Below is a small trained network, with its code and all its weights. Each question gives an input and a class and asks what happens when units are switched off, that is, made to give their printed mean instead of their output.

import numpy as np


def w(rows, s, z=0):
    codes = np.array(rows[::2]) - 128.0
    scale = np.full(codes.shape[1], s)
    scale[-1] = z or s
    return codes * scale


def f(y):
    return y / 2 * (1 + np.tanh(0.7978845608 * (y + 0.044715 * y**3)))


def log_softmax(a):
    a = a - a.max(-1, keepdims=True)
    return a - np.log(np.exp(a).sum(-1, keepdims=True))


def net(x, mask):
    res = np.array(x, float).reshape(1, 6) / 4 @ E
    y = f(res @ A[0][:, :-1].T + A[0][:, -1])
    res = res + np.where(mask, y, B[0][:, -1]) @ B[0][:, :-1]
    return log_softmax(res[-1] @ U[:, :-1].T + U[:, -1])


A, B = {}, {}
E = w([
[88,76,152,56,44,150,161,129,207],'x0',
[161,62,210,187,102,234,134,115,15],'x1',
[45,107,91,96,134,116,137,102,68],'x2',
[141,90,111,96,152,137,3,79,112],'x3',
[96,45,173,229,91,80,127,151,151],'x4',
[57,206,255,48,44,86,55,70,112],'x5',
],0.011)
A[0] = w([
[169,138,112,131,146,120,118,166,164,5],'N0',
[88,94,150,162,97,132,233,171,131,105],'N1',
[151,81,210,170,65,122,167,168,154,135],'N2',
[66,107,146,156,119,121,238,134,120,113],'N3',
[146,99,116,127,132,114,153,138,129,100],'N4',
[129,92,128,169,118,140,71,116,120,22],'N5',
[99,138,154,32,105,69,127,179,144,108],'N6',
[133,104,34,105,157,169,181,100,103,126],'N7',
[140,108,102,127,157,175,73,107,124,1],'N8',
[135,132,134,118,148,164,74,131,80,105],'N9',
[114,102,31,159,202,107,169,163,202,123],'N10',
[125,95,216,194,55,152,150,140,164,120],'N11',
[193,246,140,82,130,196,225,170,144,120],'N12',
[64,160,195,91,103,135,81,77,82,81],'N13',
[98,211,139,203,146,13,153,170,77,125],'N14',
[47,146,91,17,47,91,133,112,226,128],'N15',
],0.013,0.0099)
B[0] = w([
[145,106,138,134,118,116,114,117,155,140],'N0',
[78,143,133,115,85,153,180,151,85,188],'N1',
[59,104,87,147,66,145,126,127,52,199],'N2',
[99,156,108,140,115,178,186,158,140,179],'N3',
[150,133,113,115,118,157,112,125,106,141],'N4',
[125,167,125,94,180,117,154,134,150,144],'N5',
[112,104,158,142,127,103,149,72,163,189],'N6',
[95,170,100,131,100,150,164,232,100,191],'N7',
[104,146,121,131,110,127,177,164,111,148],'N8',
[102,128,160,129,90,168,158,90,132,168],'N9',
[162,62,80,207,108,104,19,167,85,222],'N10',
[85,112,89,206,42,205,93,129,88,202],'N11',
[196,151,197,19,200,100,169,201,114,204],'N12',
[173,77,172,100,125,102,25,72,119,209],'N13',
[105,128,59,172,163,109,139,89,249,191],'N14',
[50,176,184,132,153,151,180,43,207,250],'N15',
],0.012,0.024)
U = w([
[93,208,164,104,189,127,254,98,227,225],'0',
[80,148,135,160,104,136,76,51,171,138],'1',
[156,151,218,29,122,136,99,126,56,65],'2',
[100,156,47,163,107,184,179,212,43,206],'3',
[230,136,29,158,174,65,60,222,121,4],'4',
],0.0093,0.0045)

Each question gives the input, the list of numbers given to net, and the class t.
The units are the neurons (one row each of A and B). Each row of codes is followed by its name. A weight is (code - 128) times the scale printed after its matrix; where a second scale follows, it is the last column's (A, B and U).
mask holds one flag per neuron, in row order. A switched-off neuron (its flag False) gives its mean, the last column of its row in B, instead of its output. The means were averaged over made-up inputs and are rounded, as every weight is.
A unit's drop is (log p(t) with every unit on - log p(t) with that unit switched off) / (log p(t) with every unit on - log p(t) with every unit switched off).
The circuit of an input: a set's keep is (log p(t) with only the set's units on - log p(t) with every unit switched off) / (log p(t) with every unit on - log p(t) with every unit switched off). Starting from the 12 units with the biggest drops (on a tie, the unit counted first), units are removed one at a time, each time the one whose removal leaves the highest keep (on an exact tie, the one counted first), for as long as the keep stays at least 0.8.
units of the circuit, in order: the units of the circuit, biggest drop first
top k neurons: the k neurons with the biggest drops, biggest first
drop of u: that unit's drop, to one decimal
input [3,-6,-2,3,7,-8], class 4: units of the circuit, in order : [N10]
input [-4,4,0,0,-4,0], class 2: top 2 neurons : [N15 N14]
input [7,4,-4,3,-6,0], class 2: top 3 neurons : [N14 N15 N3]
input [-7,2,-2,7,-2,2], class 2: top 3 neurons : [N15 N14 N11]
input [5,2,-2,-1,-6,6], class 0: top 2 neurons : [N15 N10]
input [2,7,8,6,-3,7], class 2: top 2 neurons : [N13 N14]
input [-6,1,-5,-3,-7,3], class 0: top 2 neurons : [N10 N14]
input [-6,4,6,1,1,0], class 1: top 3 neurons : [N12 N15 N1]
input [-2,-6,-7,-5,7,-2], class 3: top 2 neurons : [N2 N1]
input [0,6,-3,3,-2,4], class 2: top 2 neurons : [N15 N14]
input [8,-2,1,0,-2,5], class 0: top 2 neurons : [N15 N10]
input [5,-5,5,3,4,5], class 0: drop of N10 : 0.3
input [-5,2,1,8,4,4], class 2: drop of N15 : 0.4
input [6,5,-8,1,-7,0], class 2: units of the circuit, in order : [N12]
input [3,-3,-8,-3,-2,-7], class 4: drop of N7 : 0.0
